Below is a small trained network, with its code and all its weights. Each question gives an input and a class and asks what happens when units are switched off, that is, made to give their printed mean instead of their output.

import numpy as np


def w(rows, s, z=0):
    codes = np.array(rows[::2]) - 128.0
    scale = np.full(codes.shape[1], s)
    scale[-1] = z or s
    return codes * scale


def f(y):
    return np.maximum(y, 0)


def log_softmax(a):
    a = a - a.max(-1, keepdims=True)
    return a - np.log(np.exp(a).sum(-1, keepdims=True))


def net(x, mask):
    res = np.array(x, float).reshape(1, 8) / 4 @ E
    y = f(res @ A[0][:, :-1].T + A[0][:, -1])
    res = res + np.where(mask, y, B[0][:, -1]) @ B[0][:, :-1]
    return log_softmax(res[-1] @ U[:, :-1].T + U[:, -1])


A, B = {}, {}
E = w([
[136,23,130,215,85,142],'x0',
[105,136,255,171,151,143],'x1',
[135,60,156,74,219,120],'x2',
[107,85,146,118,102,243],'x3',
[166,118,126,122,183,204],'x4',
[118,98,197,93,72,63],'x5',
[167,118,123,179,188,110],'x6',
[193,63,203,123,122,180],'x7',
],0.0089)
A[0] = w([
[96,136,79,100,144,153,156],'N1',
[196,136,212,119,123,136,209],'N2',
[174,232,44,118,97,117,189],'N3',
[184,2,134,184,155,205,209],'N4',
[70,102,147,152,63,119,125],'N5',
[82,207,128,157,132,96,160],'N6',
[121,86,183,127,153,57,143],'N7',
[144,108,138,122,169,97,97],'N8',
[128,140,136,166,159,118,72],'N9',
[82,128,107,55,151,145,150],'N10',
[161,183,158,157,184,139,254],'N11',
[153,67,75,225,114,150,230],'N12',
[93,131,147,63,160,211,195],'N13',
[145,91,221,115,178,76,151],'N14',
[208,131,187,124,132,167,100],'N15',
[141,146,56,129,88,112,110],'N16',
[68,130,161,175,37,135,170],'N17',
[121,105,136,174,59,115,207],'N18',
[75,147,171,162,64,109,164],'N19',
[111,101,227,89,172,82,217],'N20',
[163,147,153,112,137,155,130],'N21',
[135,234,119,221,168,136,184],'N22',
[172,136,70,77,96,95,177],'N23',
],0.013,0.0026)
B[0] = w([
[114,161,69,132,152,131,175],'N1',
[110,148,181,84,62,161,194],'N2',
[152,217,128,171,116,35,242],'N3',
[251,108,77,132,90,207,252],'N4',
[76,96,107,175,98,126,191],'N5',
[149,130,158,147,177,103,200],'N6',
[131,62,135,78,150,86,186],'N7',
[116,123,125,112,143,96,156],'N8',
[136,131,130,129,147,131,151],'N9',
[82,142,61,105,174,120,176],'N10',
[135,148,188,117,157,165,186],'N11',
[203,70,108,174,144,137,224],'N12',
[56,168,58,106,139,186,201],'N13',
[136,66,165,35,124,89,203],'N14',
[135,166,163,100,57,189,182],'N15',
[159,156,126,150,96,91,196],'N16',
[31,101,159,204,96,129,216],'N17',
[80,69,130,175,111,140,198],'N18',
[46,95,140,172,117,112,200],'N19',
[117,95,149,25,135,62,210],'N20',
[124,159,144,108,104,159,155],'N21',
[166,126,205,174,220,150,213],'N22',
[136,171,92,128,85,77,197],'N23',
],0.022,0.014)
U = w([
[215,96,109,153,71,188,230],'0',
[132,92,172,30,100,111,240],'1',
[67,91,168,200,59,146,113],'2',
[160,255,125,159,79,69,173],'3',
[76,220,60,82,155,202,118],'4',
[148,214,246,148,227,188,25],'5',
[117,202,182,63,57,236,1],'6',
],0.0076,0.00094)

Each question gives the input, the list of numbers given to net, and the class t.
The units are the neurons (one row each of A and B). Each row of codes is followed by its name. A weight is (code - 128) times the scale printed after its matrix; where a second scale follows, it is the last column's (A, B and U).
mask holds one flag per neuron, in row order. A switched-off neuron (its flag False) gives its mean, the last column of its row in B, instead of its output. The means were averaged over made-up inputs and are rounded, as every weight is.
A unit's drop is (log p(t) with every unit on - log p(t) with that unit switched off) / (log p(t) with every unit on - log p(t) with every unit switched off).
The circuit of an input: a set's keep is (log p(t) with only the set's units on - log p(t) with every unit switched off) / (log p(t) with every unit on - log p(t) with every unit switched off). Starting from the 12 units with the biggest drops (on a tie, the unit counted first), units are removed one at a time, each time the one whose removal leaves the highest keep (on an exact tie, the one counted first), for as long as the keep stays at least 0.8.
units of the circuit, in order: the units of the circuit, biggest drop first
most important unit: the unit with the biggest drop
k most important neurons: the k neurons with the biggest drops, biggest first
drop of u: that unit's drop, to one decimal
input [6,6,1,-2,4,0,-2,5], class 0: most important unit -> N4
input [-1,6,-7,-7,-7,-4,-1,-3], class 5: 2 most important neurons -> (N22, N6)
input [3,7,6,6,-3,-1,-4,5], class 6: 2 most important neurons -> (N4, N15)
input [3,1,-6,0,1,-7,-4,-1], class 5: 2 most important neurons -> (N22, N23)
input [1,6,2,-5,6,0,6,4], class 1: 2 most important neurons -> (N14, N20)
input [-6,-7,6,-1,1,-8,-3,0], class 4: 3 most important neurons -> (N13, N10, N1)
input [6,2,5,5,0,7,0,6], class 1: 3 most important neurons -> (N20, N14, N7)
input [2,0,8,-3,-2,-5,-2,-5], class 4: 2 most important neurons -> (N3, N14)
input [-6,-2,-5,-5,7,4,-2,7], class 6: 2 most important neurons -> (N2, N15)
input [3,7,0,8,-7,-6,7,-8], class 5: 2 most important neurons -> (N22, N6)
input [-3,-3,-6,-2,-1,8,-7,0], class 2: 2 most important neurons -> (N17, N19)
input [-1,6,2,5,2,5,1,-1], class 1: 2 most important neurons -> (N20, N14)
input [-6,5,-2,-4,-7,-2,-7,1], class 5: drop of N18 -> 0.4
input [1,-2,8,8,2,6,0,-5], class 4: units of the circuit, in order -> (N13)
input [4,3,-2,0,0,-4,0,-7], class 5: drop of N22 -> 0.7
input [-7,4,-6,-4,2,2,-1,8], class 6: drop of N2 -> 0.1
